Below are the code and all the weights of a small trained network. Each question names an input and a class and asks about switching units off, where a switched-off unit gives its printed mean instead of its output.

import numpy as np


def w(rows, s, z=0):
    codes = np.array(rows[::2]) - 128.0
    scale = np.full(codes.shape[1], s)
    scale[-1] = z or s
    return codes * scale


def f(y):
    return y / 2 * (1 + np.tanh(0.7978845608 * (y + 0.044715 * y**3)))


def log_softmax(a):
    a = a - a.max(-1, keepdims=True)
    return a - np.log(np.exp(a).sum(-1, keepdims=True))


def net(x, mask):
    res = np.array(x, float).reshape(1, 4) / 4 @ E
    y = f(res @ A[0][:, :-1].T + A[0][:, -1])
    res = res + np.where(mask, y, B[0][:, -1]) @ B[0][:, :-1]
    return log_softmax(res[-1] @ U[:, :-1].T + U[:, -1])


A, B = {}, {}
E = w([
[108,68,234,78,69,64,74,184,77],'x0',
[255,147,166,203,105,106,176,153,52],'x1',
[82,198,124,82,198,137,168,200,25],'x2',
[79,97,107,182,68,235,115,212,112],'x3',
],0.0071)
A[0] = w([
[53,117,105,44,146,126,83,91,170,109],'N1',
[167,70,135,176,75,117,52,65,200,109],'N2',
[173,164,152,49,171,32,160,57,140,98],'N3',
[91,195,89,44,194,146,180,195,40,113],'N4',
[74,198,126,54,215,121,157,211,54,113],'N5',
[127,68,229,44,95,56,63,183,100,112],'N6',
[39,127,99,51,117,149,104,115,181,124],'N7',
[54,110,105,30,137,154,101,95,183,111],'N8',
[178,67,118,160,76,128,72,74,213,107],'N9',
[151,161,149,47,197,41,141,47,117,116],'N10',
[56,72,116,217,48,252,117,233,104,107],'N11',
[116,148,111,124,125,121,136,138,146,246],'N12',
[141,184,51,154,140,131,194,75,170,92],'N13',
[151,187,35,166,189,153,164,109,175,119],'N14',
[144,57,113,185,65,103,97,68,198,115],'N15',
[255,155,170,234,92,129,206,145,95,111],'N16',
[161,193,44,156,171,197,175,74,156,112],'N17',
[171,131,169,70,180,17,131,43,154,114],'N18',
[58,110,96,56,172,155,80,108,179,114],'N19',
[242,140,194,217,120,88,172,144,70,107],'N20',
[116,96,214,43,62,61,85,180,95,112],'N21',
[131,160,39,184,183,159,189,72,148,107],'N22',
],0.0065,0.011)
B[0] = w([
[166,103,69,108,166,98,169,190,77,173],'N1',
[46,165,176,192,102,59,207,142,156,180],'N2',
[141,221,11,160,73,170,84,206,183,175],'N3',
[45,167,200,226,104,73,214,120,185,181],'N4',
[37,172,206,208,88,46,193,141,192,184],'N5',
[72,100,126,27,13,209,132,44,87,216],'N6',
[190,82,66,103,205,78,182,170,72,180],'N7',
[196,70,64,92,176,66,212,199,41,177],'N8',
[51,172,175,186,95,62,210,176,159,175],'N9',
[125,201,45,176,125,175,51,175,187,183],'N10',
[166,245,2,161,134,201,11,205,202,213],'N11',
[193,81,228,127,227,146,62,45,150,254],'N12',
[94,134,105,107,68,171,130,115,110,157],'N13',
[83,87,166,50,25,203,147,78,95,177],'N14',
[61,175,180,199,118,73,196,143,149,178],'N15',
[180,52,56,78,199,59,187,198,30,208],'N16',
[88,89,138,54,29,177,127,67,87,179],'N17',
[141,223,47,160,127,178,53,178,207,192],'N18',
[161,63,70,100,180,63,204,194,68,176],'N19',
[170,88,55,82,158,74,176,178,54,206],'N20',
[86,98,134,53,16,214,144,56,92,208],'N21',
[82,98,132,55,29,171,140,75,104,172],'N22',
],0.0064,0.009)
U = w([
[104,89,147,37,40,187,127,51,102,108],'0',
[185,64,78,97,205,58,174,178,68,96],'1',
[68,157,213,248,115,54,186,128,165,95],'2',
[151,197,51,173,132,180,15,171,179,105],'3',
[185,78,252,136,247,147,37,55,142,255],'4',
],0.011,0.0042)

Each question gives the input, the list of numbers given to net, and the class t.
The units are the neurons (one row each of A and B). Each row of codes is followed by its name. A weight is (code - 128) times the scale printed after its matrix; where a second scale follows, it is the last column's (A, B and U).
mask holds one flag per neuron, in row order. A switched-off neuron (its flag False) gives its mean, the last column of its row in B, instead of its output. The means were averaged over made-up inputs and are rounded, as every weight is.
A unit's drop is (log p(t) with every unit on - log p(t) with that unit switched off) / (log p(t) with every unit on - log p(t) with every unit switched off).
The circuit of an input: a set's keep is (log p(t) with only the set's units on - log p(t) with every unit switched off) / (log p(t) with every unit on - log p(t) with every unit switched off). Starting from the 12 units with the biggest drops (on a tie, the unit counted first), units are removed one at a time, each time the one whose removal leaves the highest keep (on an exact tie, the one counted first), for as long as the keep stays at least 0.8.
units of the circuit, in order: the units of the circuit, biggest drop first
top k neurons: the k neurons with the biggest drops, biggest first
drop when u is switched off: that unit's drop, to one decimal
input [6,2,6,1], class 0: units of the circuit, in order -> (N6)
input [4,-8,-3,7], class 1: top 3 neurons -> (N8, N7, N19)
input [7,-4,-8,-8], class 2: top 3 neurons -> (N2, N9, N15)
input [-1,-6,0,-6], class 1: top 2 neurons -> (N8, N19)
input [-8,0,-1,8], class 0: top 2 neurons -> (N17, N14)
input [-2,-3,-2,1], class 4: top 2 neurons -> (N16, N20)
input [-7,-3,-8,-6], class 2: top 4 neurons -> (N9, N15, N2, N6)
input [-7,3,7,2], class 0: top 2 neurons -> (N17, N14)
input [-7,-4,0,-8], class 3: top 3 neurons -> (N10, N18, N3)
input [7,-1,-8,6], class 2: top 3 neurons -> (N2, N15, N9)
input [-1,-8,-6,-7], class 1: top 2 neurons -> (N8, N19)
input [1,-4,0,5], class 3: top 2 neurons -> (N11, N16)
input [-5,6,-6,-7], class 3: top 2 neurons -> (N18, N3)
input [8,-2,5,-5], class 0: units of the circuit, in order -> (N6)
input [-2,-5,-6,-7], class 3: top 3 neurons -> (N18, N3, N10)
input [-8,-7,4,-8], class 0: top 2 neurons -> (N14, N17)
input [6,6,1,2], class 0: drop when N21 is switched off -> 1.7
input [8,5,7,-5], class 0: drop when N21 is switched off -> 0.5
input [-5,-7,-1,-7], class 1: drop when N8 is switched off -> 2.2
input [3,-5,4,7], class 3: drop when N16 is switched off -> 0.1
input [7,0,6,8], class 3: units of the circuit, in order -> (N11)
